Below are the code and all the weights of a small trained network. Each question names an input and a target symbol and asks about switching units off, where a switched-off unit gives its printed mean instead of its output.

import numpy as np


def w(rows, s, z=0):
    codes = np.array(rows[::2]) - 128.0
    scale = np.full(codes.shape[1], s)
    scale[-1] = z or s
    return codes * scale


def f(y):
    return np.maximum(y, 0)


def softmax(a):
    e = np.exp(a - a.max(-1, keepdims=True))
    return e / e.sum(-1, keepdims=True)


def log_softmax(a):
    a = a - a.max(-1, keepdims=True)
    return a - np.log(np.exp(a).sum(-1, keepdims=True))


def net(x, mask):
    ids = ['ΓΛΞΣΦαβεζμπτψ'.index(c) for c in x.split()]
    T = len(ids)
    res = E[ids] + P[:T]
    q, k, v = (res @ M[0].T for M in (Q, K, V))
    z = softmax(np.where(np.tri(T) > 0, q @ k.T / 2**0.5, -1e9)) @ v
    res = res + np.where(mask[0], z, O[0][:, -1]) @ O[0][:, :-1]
    y = f(res @ A[0][:, :-1].T + A[0][:, -1])
    res = res + np.where(mask[1:9], y, B[0][:, -1]) @ B[0][:, :-1]
    return log_softmax(res[-1] @ U[:, :-1].T + U[:, -1])


Q, K, V, O, A, B = {}, {}, {}, {}, {}, {}
E = w([
[157,231,151,112],'Γ',
[172,130,99,188],'Λ',
[160,134,186,117],'Ξ',
[153,147,188,113],'Σ',
[143,69,183,147],'Φ',
[125,174,237,109],'α',
[132,90,254,82],'β',
[82,153,157,174],'ε',
[181,91,156,135],'ζ',
[187,220,81,205],'μ',
[197,28,159,138],'π',
[139,170,186,118],'τ',
[143,187,142,154],'ψ',
],0.013)
P = w([
[66,153,73,166],'0',
[78,167,188,205],'1',
[189,94,112,73],'2',
[48,56,85,156],'3',
[16,196,118,63],'4',
[254,120,162,75],'5',
[38,46,75,149],'6',
[7,222,95,52],'7',
[236,96,148,58],'8',
[78,84,63,162],'9',
],0.0096)
Q[0] = w([
[171,83,189,252],'head 0',
[149,52,47,93],'head 0',
],0.017)
K[0] = w([
[7,92,67,108],'head 0',
[132,137,170,189],'head 0',
],0.019)
V[0] = w([
[201,210,2,125],'head 0',
[89,211,127,74],'head 0',
],0.015)
O[0] = w([
[116,3,94,59,250],'head 0',
[65,202,79,65,252],'head 0',
],0.013,0.0037)
A[0] = w([
[47,110,84,228,61],'neuron 0',
[7,176,111,130,98],'neuron 1',
[96,113,102,148,255],'neuron 2',
[136,39,182,159,101],'neuron 3',
[143,138,200,71,100],'neuron 4',
[175,161,166,99,93],'neuron 5',
[213,144,80,124,214],'neuron 6',
[10,149,135,187,89],'neuron 7',
],0.011,0.0047)
B[0] = w([
[213,19,79,4,166],'neuron 0',
[128,25,205,169,255],'neuron 1',
[188,188,191,111,214],'neuron 2',
[140,178,98,135,182],'neuron 3',
[171,168,40,199,186],'neuron 4',
[139,83,77,68,177],'neuron 5',
[60,59,151,25,196],'neuron 6',
[78,183,32,169,202],'neuron 7',
],0.012,0.0076)
U = w([
[101,80,234,100,228],'Γ',
[202,100,121,143,51],'Λ',
[130,191,172,106,253],'Ξ',
[121,161,190,135,206],'Σ',
[221,221,88,109,123],'Φ',
[23,143,75,143,23],'α',
[85,197,54,152,101],'β',
[100,70,62,186,83],'ε',
[218,175,201,102,133],'ζ',
[120,154,34,60,119],'μ',
[254,125,211,153,89],'π',
[92,135,158,136,120],'τ',
[138,95,150,139,71],'ψ',
],0.0074,0.0039)

Each question gives the input, a string of symbols that net reads in full, and the target symbol t.
The units are the heads (2 rows each of Q, K, V and O) and the neurons (one row each of A and B). Each row of codes is followed by its name. A weight is (code - 128) times the scale printed after its matrix; where a second scale follows, it is the last column's (O, A, B and U).
mask holds one flag per unit, heads first, then neurons. A switched-off unit (its flag False) gives its mean, the last column of its rows in O or B, instead of its output. The means were averaged over made-up inputs and are rounded, as every weight is.
A unit's drop is (log p(t) with every unit on - log p(t) with that unit switched off) / (log p(t) with every unit on - log p(t) with every unit switched off).
The circuit of an input: a set's keep is (log p(t) with only the set's units on - log p(t) with every unit switched off) / (log p(t) with every unit on - log p(t) with every unit switched off). Starting from all 9 units, units are removed one at a time, each time the one whose removal leaves the highest keep (on an exact tie, the one counted first), for as long as the keep stays at least 0.8.
circuit, biggest first: the units of the circuit, biggest drop first
top k neurons: the k neurons with the biggest drops, biggest first
input Γ τ Γ Γ Σ ε Γ Γ π, target μ: circuit, biggest first -> [neuron 1; head 0]
input Γ Γ Γ μ Γ Γ α α, target Γ: top neuron -> [neuron 1]
input Γ Γ β Γ Σ, target β: circuit, biggest first -> [head 0; neuron 7]
input Σ ε Σ Γ ε Γ β Γ Σ, target μ: circuit, biggest first -> [neuron 1; neuron 2]
input Ξ π Ξ α Ξ μ β β, target μ: circuit, biggest first -> [head 0; neuron 3]
input Λ Γ Γ Γ β β μ α, target β: circuit, biggest first -> [neuron 7; head 0]
input Ξ Γ Ξ α β Γ Γ Γ, target Γ: circuit, biggest first -> [neuron 1; head 0]
input Σ Γ Γ β ζ μ β τ, target μ: circuit, biggest first -> [head 0; neuron 1]
input Λ ε Σ Φ β τ, target Φ: top 3 neurons -> [neuron 1; neuron 4; neuron 5]
input Γ ψ Σ, target μ: top 3 neurons -> [neuron 1; neuron 2; neuron 4]
input Ξ ε ε β μ α, target Φ: top 2 neurons -> [neuron 4; neuron 1]
input Λ Γ ε Γ β μ Σ α, target μ: top 3 neurons -> [neuron 1; neuron 3; neuron 4]
input Ξ π ε ψ Γ μ, target μ: circuit, biggest first -> [neuron 1; neuron 6]
input μ ε τ μ μ β ε ε, target β: circuit, biggest first -> [neuron 7]
input Γ Γ Σ Φ, target Φ: circuit, biggest first -> [head 0; neuron 1; neuron 7]
input μ Γ π, target μ: circuit, biggest first -> [head 0; neuron 1]
input β β α, target Φ: top 2 neurons -> [neuron 4; neuron 5]
input Γ β Ξ β Γ β ζ τ, target β: circuit, biggest first -> [neuron 7; head 0]
input Ξ ζ μ Γ Γ, target μ: top 2 neurons -> [neuron 1; neuron 3]
input Φ Σ ε Ξ μ β Σ ζ, target β: circuit, biggest first -> [head 0; neuron 7]
input ψ Γ Γ Λ μ Γ, target μ: top neuron -> [neuron 1]
input Γ μ τ β μ μ Γ μ β, target μ: circuit, biggest first -> [neuron 1; head 0]
input Γ Γ Γ Γ Σ, target Γ: top 3 neurons -> [neuron 1; neuron 7; neuron 3]
input β ε Σ Σ μ Φ Ξ β Ξ, target Φ: top 3 neurons -> [neuron 1; neuron 4; neuron 5]
input Σ ε Ξ Γ Γ μ Γ Φ, target μ: top 2 neurons -> [neuron 3; neuron 1]
input Γ μ Γ Λ Λ, target Γ: top 3 neurons -> [neuron 1; neuron 7; neuron 4]
input Σ μ α Γ Ξ π Σ Λ, target π: top neuron -> [neuron 7]
